Here is a tiny trained network, its code and every weight. The questions are about switching its units off for an input and a class, where a switched-off unit gives its printed mean instead of its output.

import numpy as np


def w(rows, s, z=0):
    codes = np.array(rows[::2]) - 128.0
    scale = np.full(codes.shape[1], s)
    scale[-1] = z or s
    return codes * scale


def f(y):
    return y / 2 * (1 + np.tanh(0.7978845608 * (y + 0.044715 * y**3)))


def log_softmax(a):
    a = a - a.max(-1, keepdims=True)
    return a - np.log(np.exp(a).sum(-1, keepdims=True))


def net(x, mask):
    res = np.array(x, float).reshape(1, 4) / 4 @ E
    y = f(res @ A[0][:, :-1].T + A[0][:, -1])
    res = res + np.where(mask, y, B[0][:, -1]) @ B[0][:, :-1]
    return log_softmax(res[-1] @ U[:, :-1].T + U[:, -1])


A, B = {}, {}
E = w([
[129,128,129,129,129,128,128,127,128],'x0',
[28,128,62,124,132,57,123,152,112],'x1',
[137,133,74,142,120,182,9,85,118],'x2',
[207,128,27,125,130,95,181,153,121],'x3',
],0.011)
A[0] = w([
[204,139,164,132,131,142,156,117,123,58],'N1',
[115,121,100,140,139,124,149,146,146,110],'N2',
[238,129,19,123,131,112,146,142,129,33],'N3',
[178,129,188,132,120,151,108,129,129,129],'N4',
[141,126,150,124,140,153,106,128,126,162],'N5',
[131,136,129,134,141,104,138,119,119,113],'N6',
[128,127,84,122,120,124,95,114,123,76],'N7',
[128,111,132,127,133,119,115,129,126,117],'N8',
[208,128,42,126,126,134,156,136,125,154],'N9',
[10,128,68,122,123,84,98,143,124,56],'N10',
[126,128,178,131,118,189,38,105,127,126],'N11',
[106,139,73,129,121,113,167,126,116,98],'N12',
[128,127,158,112,103,118,134,134,121,120],'N13',
[129,124,67,118,128,56,233,155,131,118],'N14',
[121,136,188,125,125,126,188,137,132,61],'N15',
[171,130,99,132,125,153,118,133,129,33],'N16',
[120,130,114,136,122,123,175,137,121,149],'N17',
[31,130,205,129,126,132,122,127,131,72],'N18',
[81,132,110,120,132,129,96,113,121,38],'N19',
[147,142,132,136,126,133,159,120,136,83],'N20',
[124,112,149,142,123,118,130,136,100,115],'N21',
[115,126,220,118,129,108,237,148,129,92],'N22',
[113,131,212,121,126,95,243,137,129,191],'N23',
[80,126,117,120,123,93,190,133,118,93],'N24',
[250,122,191,123,124,157,148,127,136,80],'N25',
[211,124,176,132,133,152,145,107,129,215],'N26',
[148,135,151,131,129,129,103,121,125,135],'N27',
[136,132,68,129,127,125,65,120,128,5],'N28',
],0.022,0.017)
B[0] = w([
[141,128,87,114,183,109,136,130,129,169],'N1',
[123,128,132,92,119,120,131,114,120,145],'N2',
[124,130,159,254,102,145,112,136,135,214],'N3',
[127,130,155,89,88,126,126,125,133,182],'N4',
[139,147,153,115,104,126,125,136,144,164],'N5',
[121,123,121,112,111,149,134,139,103,132],'N6',
[135,121,115,143,159,138,143,125,123,149],'N7',
[116,129,120,135,115,131,138,121,123,127],'N8',
[122,122,105,125,198,118,149,128,125,224],'N9',
[129,125,137,246,156,140,133,136,134,211],'N10',
[132,132,157,125,61,126,130,128,128,210],'N11',
[134,131,118,71,119,118,118,124,124,164],'N12',
[124,139,125,135,138,125,118,134,131,140],'N13',
[133,129,122,14,108,126,119,127,128,230],'N14',
[136,146,150,170,99,125,119,127,135,166],'N15',
[142,151,159,151,94,124,122,122,137,140],'N16',
[125,132,117,81,115,123,148,124,132,165],'N17',
[128,116,81,133,195,126,134,126,121,193],'N18',
[134,145,157,154,118,124,104,127,127,145],'N19',
[109,112,116,123,124,116,122,131,114,137],'N20',
[124,143,122,131,134,121,134,135,134,131],'N21',
[126,127,168,220,96,144,125,124,134,219],'N22',
[126,121,92,164,199,125,131,131,125,253],'N23',
[128,126,129,57,111,120,129,127,122,173],'N24',
[114,111,83,127,203,132,137,129,126,213],'N25',
[131,136,157,164,69,133,113,123,122,230],'N26',
[119,136,148,110,100,137,125,133,123,148],'N27',
[116,115,81,113,203,117,133,130,126,152],'N28',
],0.044,0.026)
U = w([
[141,127,162,205,104,175,133,122,128,196],'0',
[125,94,64,130,205,150,176,128,116,173],'1',
[140,133,153,2,52,142,144,118,124,4],'2',
],0.0086,0.0044)

Each question gives the input, the list of numbers given to net, and the class t.
The units are the neurons (one row each of A and B). Each row of codes is followed by its name. A weight is (code - 128) times the scale printed after its matrix; where a second scale follows, it is the last column's (A, B and U).
mask holds one flag per neuron, in row order. A switched-off neuron (its flag False) gives its mean, the last column of its row in B, instead of its output. The means were averaged over made-up inputs and are rounded, as every weight is.
A unit's drop is (log p(t) with every unit on - log p(t) with that unit switched off) / (log p(t) with every unit on - log p(t) with every unit switched off).
The circuit of an input: a set's keep is (log p(t) with only the set's units on - log p(t) with every unit switched off) / (log p(t) with every unit on - log p(t) with every unit switched off). Starting from the 12 units with the biggest drops (on a tie, the unit counted first), units are removed one at a time, each time the one whose removal leaves the highest keep (on an exact tie, the one counted first), for as long as the keep stays at least 0.8.
units of the circuit, in order: the units of the circuit, biggest drop first
unit that matters most: the unit with the biggest drop
k most important neurons: the k neurons with the biggest drops, biggest first
drop of u: that unit's drop, to one decimal
input [7,6,-2,6], class 2: units of the circuit, in order	(N14)
input [6,-4,1,0], class 2: units of the circuit, in order	(N3; N23)
input [5,-6,-8,4], class 1: 2 most important neurons	(N25; N23)
input [-2,1,-8,8], class 2: 3 most important neurons	(N14; N24; N10)
input [-3,2,2,3], class 1: 3 most important neurons	(N22; N26; N11)
input [7,-6,0,2], class 1: 3 most important neurons	(N25; N22; N1)
input [-8,1,-8,-1], class 1: 3 most important neurons	(N23; N3; N14)
input [3,0,-8,1], class 1: 2 most important neurons	(N23; N3)
input [3,-7,-5,5], class 1: 2 most important neurons	(N25; N1)
input [-5,-1,2,-5], class 2: 2 most important neurons	(N10; N3)
input [7,-5,-7,6], class 1: drop of N25	0.5
input [-7,7,-3,2], class 2: drop of N14	0.4
input [-6,2,-2,7], class 2: drop of N14	0.6
input [3,4,-7,-3], class 1: unit that matters most	N23
